Below are the code and all the weights of a small trained network. Each question names an input and a target symbol and asks about switching units off, where a switched-off unit gives its printed mean instead of its output.

import numpy as np


def w(rows, s, z=0):
    codes = np.array(rows[::2]) - 128.0
    scale = np.full(codes.shape[1], s)
    scale[-1] = z or s
    return codes * scale


def norm(h):
    return h / np.sqrt((h * h).mean(-1, keepdims=True) + 1e-5)


def f(y):
    return np.maximum(y, 0)


def softmax(a):
    e = np.exp(a - a.max(-1, keepdims=True))
    return e / e.sum(-1, keepdims=True)


def log_softmax(a):
    a = a - a.max(-1, keepdims=True)
    return a - np.log(np.exp(a).sum(-1, keepdims=True))


def net(x, mask):
    ids = ['αβγδεηθλμξπστφω'.index(c) for c in x.split()]
    T = len(ids)
    res = E[ids] + P[:T]
    u = 0
    for l in range(3):
        q, k, v = (norm(res) @ M[l].T for M in (Q, K, V))
        z = softmax(np.where(np.tri(T) > 0, q @ k.T / 4**0.5, -1e9)) @ v
        res = res + np.where(mask[u], z, O[l][:, -1]) @ O[l][:, :-1]
        u += 1
        y = f(norm(res) @ A[l][:, :-1].T + A[l][:, -1])
        res = res + np.where(mask[u : u + 4], y, B[l][:, -1]) @ B[l][:, :-1]
        u += 4
    return log_softmax(norm(res)[-1] @ U[:, :-1].T + U[:, -1])


Q, K, V, O, A, B = {}, {}, {}, {}, {}, {}
E = w([
[193,168,69,244],'α',
[147,115,55,51],'β',
[44,174,184,113],'γ',
[73,146,95,73],'δ',
[144,167,154,105],'ε',
[48,38,117,145],'η',
[148,123,66,48],'θ',
[22,152,110,219],'λ',
[94,74,188,107],'μ',
[143,143,182,102],'ξ',
[163,153,209,146],'π',
[150,173,149,104],'σ',
[230,37,125,180],'τ',
[100,106,218,176],'φ',
[128,138,54,174],'ω',
],0.011)
P = w([
[119,115,254,128],'0',
[122,131,203,125],'1',
[125,134,170,133],'2',
[129,137,148,138],'3',
[127,138,136,142],'4',
[131,140,128,143],'5',
[132,141,121,146],'6',
[134,142,115,148],'7',
[136,145,106,151],'8',
[141,149,102,154],'9',
[141,150,98,157],'10',
],0.0048)
Q[0] = w([
[82,177,12,253],'0.h0',
[142,216,144,29],'0.h0',
[173,246,148,232],'0.h0',
[178,243,127,44],'0.h0',
],0.006)
K[0] = w([
[110,132,1,2],'0.h0',
[117,224,243,172],'0.h0',
[165,176,121,25],'0.h0',
[221,232,232,191],'0.h0',
],0.0062)
V[0] = w([
[95,118,105,14],'0.h0',
[160,117,213,253],'0.h0',
[77,125,105,47],'0.h0',
[173,165,160,126],'0.h0',
],0.0051)
O[0] = w([
[208,111,105,131,123],'0.h0',
[143,128,1,66,250],'0.h0',
[47,141,93,140,126],'0.h0',
[162,34,148,114,158],'0.h0',
],0.006,0.0027)
A[0] = w([
[65,166,130,130,56],'0.n0',
[192,209,128,179,161],'0.n1',
[253,112,128,117,164],'0.n2',
[171,112,128,136,7],'0.n3',
],0.011,0.0014)
B[0] = w([
[221,203,11,167,180],'0.n0',
[136,47,61,60,207],'0.n1',
[25,254,115,185,253],'0.n2',
[109,231,49,154,149],'0.n3',
],0.0049,0.0044)
Q[1] = w([
[223,208,155,191],'1.h0',
[49,138,40,39],'1.h0',
[114,47,73,254],'1.h0',
[221,28,121,8],'1.h0',
],0.0066)
K[1] = w([
[69,159,221,156],'1.h0',
[150,170,104,62],'1.h0',
[29,2,62,157],'1.h0',
[254,104,87,49],'1.h0',
],0.0065)
V[1] = w([
[154,58,12,139],'1.h0',
[144,102,70,148],'1.h0',
[181,169,144,112],'1.h0',
[87,138,255,153],'1.h0',
],0.0068)
O[1] = w([
[133,81,102,190,4],'1.h0',
[160,17,202,96,69],'1.h0',
[189,141,112,254,109],'1.h0',
[152,62,147,148,222],'1.h0',
],0.006,0.0035)
A[1] = w([
[180,220,132,40,201],'1.n0',
[174,118,33,156,200],'1.n1',
[91,130,112,34,159],'1.n2',
[133,43,219,1,249],'1.n3',
],0.0077,0.0021)
B[1] = w([
[23,60,190,2,229],'1.n0',
[40,150,188,146,183],'1.n1',
[224,161,188,175,216],'1.n2',
[163,120,37,182,254],'1.n3',
],0.0056,0.0059)
Q[2] = w([
[8,239,194,212],'2.h0',
[76,62,97,195],'2.h0',
[27,100,149,218],'2.h0',
[106,254,239,74],'2.h0',
],0.0075)
K[2] = w([
[69,73,120,95],'2.h0',
[51,68,115,158],'2.h0',
[1,116,46,48],'2.h0',
[160,163,93,46],'2.h0',
],0.0079)
V[2] = w([
[247,9,56,103],'2.h0',
[134,110,165,206],'2.h0',
[135,1,124,123],'2.h0',
[243,170,76,126],'2.h0',
],0.0056)
O[2] = w([
[119,103,154,55,5],'2.h0',
[137,183,68,3,96],'2.h0',
[83,92,137,129,87],'2.h0',
[186,253,236,234,48],'2.h0',
],0.0046,0.0035)
A[2] = w([
[94,133,61,168,31],'2.n0',
[114,124,176,2,4],'2.n1',
[145,171,79,187,94],'2.n2',
[145,122,71,51,45],'2.n3',
],0.0076,0.0039)
B[2] = w([
[206,47,147,62,183],'2.n0',
[95,101,255,122,251],'2.n1',
[188,121,229,52,224],'2.n2',
[90,240,121,147,173],'2.n3',
],0.0074,0.0025)
U = w([
[61,131,247,30,169],'α',
[62,201,101,95,183],'β',
[68,210,39,175,141],'γ',
[64,25,26,103,163],'δ',
[116,124,135,120,1],'ε',
[181,218,1,89,134],'η',
[116,127,136,117,13],'θ',
[187,231,176,159,110],'λ',
[148,116,144,210,244],'μ',
[216,46,231,43,109],'ξ',
[117,130,133,124,6],'π',
[115,126,132,125,14],'σ',
[102,118,176,231,119],'τ',
[134,125,142,182,163],'φ',
[148,130,137,111,62],'ω',
],0.011,0.0049)

Each question gives the input, a string of symbols that net reads in full, and the target symbol t.
The units are the heads (4 rows each of Q, K, V and O) and the neurons (one row each of A and B). Each row of codes is followed by its name. A weight is (code - 128) times the scale printed after its matrix; where a second scale follows, it is the last column's (O, A, B and U).
mask holds one flag per unit, layer by layer, with each layer's heads first. A switched-off unit (its flag False) gives its mean, the last column of its rows in O or B, instead of its output. The means were averaged over made-up inputs and are rounded, as every weight is.
A unit's drop is (log p(t) with every unit on - log p(t) with that unit switched off) / (log p(t) with every unit on - log p(t) with every unit switched off).
The circuit of an input: a set's keep is (log p(t) with only the set's units on - log p(t) with every unit switched off) / (log p(t) with every unit on - log p(t) with every unit switched off). Starting from the 12 units with the biggest drops (on a tie, the unit counted first), units are removed one at a time, each time the one whose removal leaves the highest keep (on an exact tie, the one counted first), for as long as the keep stays at least 0.8.
units of the circuit, in order: the units of the circuit, biggest drop first
unit that matters most: the unit with the biggest drop
top k neurons: the k neurons with the biggest drops, biggest first
top k neurons in layer l: the k neurons of layer l with the biggest drops, biggest first
input σ φ γ μ μ γ β ω, target δ: unit that matters most	0.n1
input δ π δ δ β γ μ, target ξ: units of the circuit, in order	[1.n0; 1.n3; 2.n2]
input ε σ μ φ φ μ η α, target δ: units of the circuit, in order	[0.n1; 1.n1; 2.h0]
input ξ ε σ φ τ π ω φ τ φ, target ξ: top 2 neurons	[1.n0; 0.n2]
input μ φ μ π ω η φ φ φ μ, target η: units of the circuit, in order	[0.n2; 1.n0; 2.h0; 1.n3]
input δ α γ φ π π, target β: top 2 neurons	[0.n2; 1.n0]
input μ ω μ φ σ σ λ β, target α: units of the circuit, in order	[1.n0; 1.n3; 2.n1]
input μ μ δ φ μ μ σ γ μ ε, target α: top 3 neurons	[1.n0; 1.n3; 0.n1]
input π σ φ, target ξ: top 4 neurons	[1.n0; 1.n3; 0.n2; 1.n2]
input μ α φ τ, target λ: top 3 neurons	[1.n0; 0.n2; 2.n2]
input φ π μ τ σ, target α: top 3 neurons	[1.n0; 1.n3; 2.n1]
input μ γ γ τ, target λ: units of the circuit, in order	[0.n2; 2.n2]
input μ π ξ φ π, target β: top 3 neurons	[0.n2; 0.n3; 1.n0]
input μ ω α μ, target δ: top 2 neurons	[0.n2; 0.n1]
input τ γ φ γ η φ τ, target δ: top 2 neurons	[1.n2; 2.n0]
input φ μ η φ μ β ω ε μ δ, target α: units of the circuit, in order	[1.n3; 0.n2; 2.n1]
input μ μ θ φ μ, target η: top 3 neurons in layer 1	[1.n3; 1.n0; 1.n1]
input φ μ ξ φ φ ω, target δ: top 2 neurons	[1.n1; 1.n2]
input φ φ π μ λ π η ξ λ, target δ: top 2 neurons in layer 2	[2.n0; 2.n3]
input π μ μ δ, target α: top 2 neurons	[0.n2; 1.n3]
input π ε ε η δ δ θ, target α: units of the circuit, in order	[1.n3; 1.n0]
